Below are the code and all the weights of a small trained network. Each question names an input and a target symbol and asks about switching units off, where a switched-off unit gives its printed mean instead of its output.

import numpy as np


def w(rows, s, z=0):
    codes = np.array(rows[::2]) - 128.0
    scale = np.full(codes.shape[1], s)
    scale[-1] = z or s
    return codes * scale


def norm(h):
    return h / np.sqrt((h * h).mean(-1, keepdims=True) + 1e-5)


def f(y):
    return np.maximum(y, 0)


def softmax(a):
    e = np.exp(a - a.max(-1, keepdims=True))
    return e / e.sum(-1, keepdims=True)


def log_softmax(a):
    a = a - a.max(-1, keepdims=True)
    return a - np.log(np.exp(a).sum(-1, keepdims=True))


def net(x, mask):
    ids = ['βδηλμτφψ'.index(c) for c in x.split()]
    T = len(ids)
    res = E[ids] + P[:T]
    q, k, v = (norm(res) @ M[0].T for M in (Q, K, V))
    z = softmax(np.where(np.tri(T) > 0, q @ k.T / 2**0.5, -1e9)) @ v
    res = res + np.where(mask[0], z, O[0][:, -1]) @ O[0][:, :-1]
    y = f(norm(res) @ A[0][:, :-1].T + A[0][:, -1])
    res = res + np.where(mask[1:25], y, B[0][:, -1]) @ B[0][:, :-1]
    return log_softmax(norm(res)[-1] @ U[:, :-1].T + U[:, -1])


Q, K, V, O, A, B = {}, {}, {}, {}, {}, {}
E = w([
[195,171,107,165],'β',
[59,127,145,142],'δ',
[36,116,74,153],'η',
[130,95,162,65],'λ',
[198,127,153,93],'μ',
[151,130,166,216],'τ',
[132,146,69,118],'φ',
[5,93,136,138],'ψ',
],0.019)
P = w([
[158,95,175,115],'0',
[153,118,191,127],'1',
[118,95,51,65],'2',
[99,148,148,96],'3',
[155,106,187,125],'4',
[99,85,3,66],'5',
[100,135,153,93],'6',
],0.011)
Q[0] = w([
[128,157,237,89],'head 1',
[170,145,253,125],'head 1',
],0.0072)
K[0] = w([
[112,85,160,162],'head 1',
[92,254,153,121],'head 1',
],0.0099)
V[0] = w([
[153,115,150,254],'head 1',
[68,4,25,231],'head 1',
],0.0029)
O[0] = w([
[190,2,97,210,106],'head 1',
[115,124,115,182,254],'head 1',
],0.012,0.0007)
A[0] = w([
[67,116,118,148,97],'neuron 1',
[163,144,126,133,162],'neuron 2',
[89,159,175,35,78],'neuron 3',
[185,114,77,141,119],'neuron 4',
[145,47,165,190,183],'neuron 5',
[143,73,131,63,136],'neuron 6',
[103,223,98,60,94],'neuron 7',
[170,53,146,70,87],'neuron 8',
[148,193,114,162,140],'neuron 9',
[121,190,127,209,194],'neuron 10',
[86,107,121,53,116],'neuron 11',
[177,118,128,208,104],'neuron 12',
[165,167,86,68,138],'neuron 13',
[67,99,118,111,126],'neuron 14',
[194,204,159,77,129],'neuron 15',
[167,161,107,165,108],'neuron 16',
[122,57,145,121,123],'neuron 17',
[159,82,113,159,51],'neuron 18',
[12,102,110,203,168],'neuron 19',
[112,212,149,197,4],'neuron 20',
[109,160,92,228,24],'neuron 21',
[125,190,234,241,112],'neuron 22',
[94,106,35,138,93],'neuron 23',
[114,58,117,129,57],'neuron 24',
],0.011,0.0043)
B[0] = w([
[175,98,79,86,179],'neuron 1',
[162,200,123,208,156],'neuron 2',
[149,146,77,157,169],'neuron 3',
[73,89,93,93,159],'neuron 4',
[68,253,169,82,176],'neuron 5',
[147,182,63,160,162],'neuron 6',
[77,231,145,132,165],'neuron 7',
[76,152,95,189,160],'neuron 8',
[94,103,170,116,153],'neuron 9',
[76,85,47,141,176],'neuron 10',
[80,97,52,130,183],'neuron 11',
[113,111,66,128,164],'neuron 12',
[53,101,133,232,170],'neuron 13',
[191,146,123,201,190],'neuron 14',
[106,157,161,109,182],'neuron 15',
[92,139,105,18,153],'neuron 16',
[137,67,87,94,152],'neuron 17',
[118,105,110,36,137],'neuron 18',
[177,152,148,125,254],'neuron 19',
[93,91,102,162,136],'neuron 20',
[78,126,67,174,151],'neuron 21',
[175,38,102,67,175],'neuron 22',
[182,169,170,115,186],'neuron 23',
[162,145,124,159,143],'neuron 24',
],0.0057,0.0099)
U = w([
[232,118,49,78,28],'β',
[146,100,154,90,239],'δ',
[148,130,85,252,104],'η',
[74,175,124,31,45],'λ',
[151,187,160,129,253],'μ',
[169,54,109,182,178],'τ',
[72,192,153,157,69],'φ',
[48,110,167,174,150],'ψ',
],0.015,0.0059)

Each question gives the input, a string of symbols that net reads in full, and the target symbol t.
The units are the heads (2 rows each of Q, K, V and O) and the neurons (one row each of A and B). Each row of codes is followed by its name. A weight is (code - 128) times the scale printed after its matrix; where a second scale follows, it is the last column's (O, A, B and U).
mask holds one flag per unit, heads first, then neurons. A switched-off unit (its flag False) gives its mean, the last column of its rows in O or B, instead of its output. The means were averaged over made-up inputs and are rounded, as every weight is.
A unit's drop is (log p(t) with every unit on - log p(t) with that unit switched off) / (log p(t) with every unit on - log p(t) with every unit switched off).
most important unit: the unit with the biggest drop
top k neurons: the k neurons with the biggest drops, biggest first
drop when u is switched off: that unit's drop, to one decimal
input η η β η η, target η: top 2 neurons => (neuron 19; neuron 14)
input η δ δ, target η: top 2 neurons => (neuron 14; neuron 22)
input φ λ δ τ λ, target λ: most important unit => neuron 5
input μ δ η τ τ μ, target η: top 2 neurons => (neuron 13; neuron 8)
input ψ η β η λ, target λ: top 2 neurons => (neuron 13; neuron 17)
input λ φ τ η δ, target δ: top 2 neurons => (neuron 22; neuron 5)
input δ ψ β η η δ, target β: top 2 neurons => (neuron 13; neuron 1)
input τ η ψ, target τ: top 3 neurons => (neuron 14; neuron 7; neuron 1)
input η λ η τ, target τ: top 2 neurons => (neuron 22; neuron 7)
input η η β δ, target η: top 2 neurons => (neuron 14; neuron 5)
input μ φ λ η β, target β: drop when neuron 22 is switched off => 1.3
input τ δ η λ τ β δ, target τ: drop when neuron 1 is switched off => 0.3
input ψ λ τ ψ η, target η: drop when neuron 15 is switched off => 0.0
input λ η β η φ, target φ: top neuron => (neuron 13)
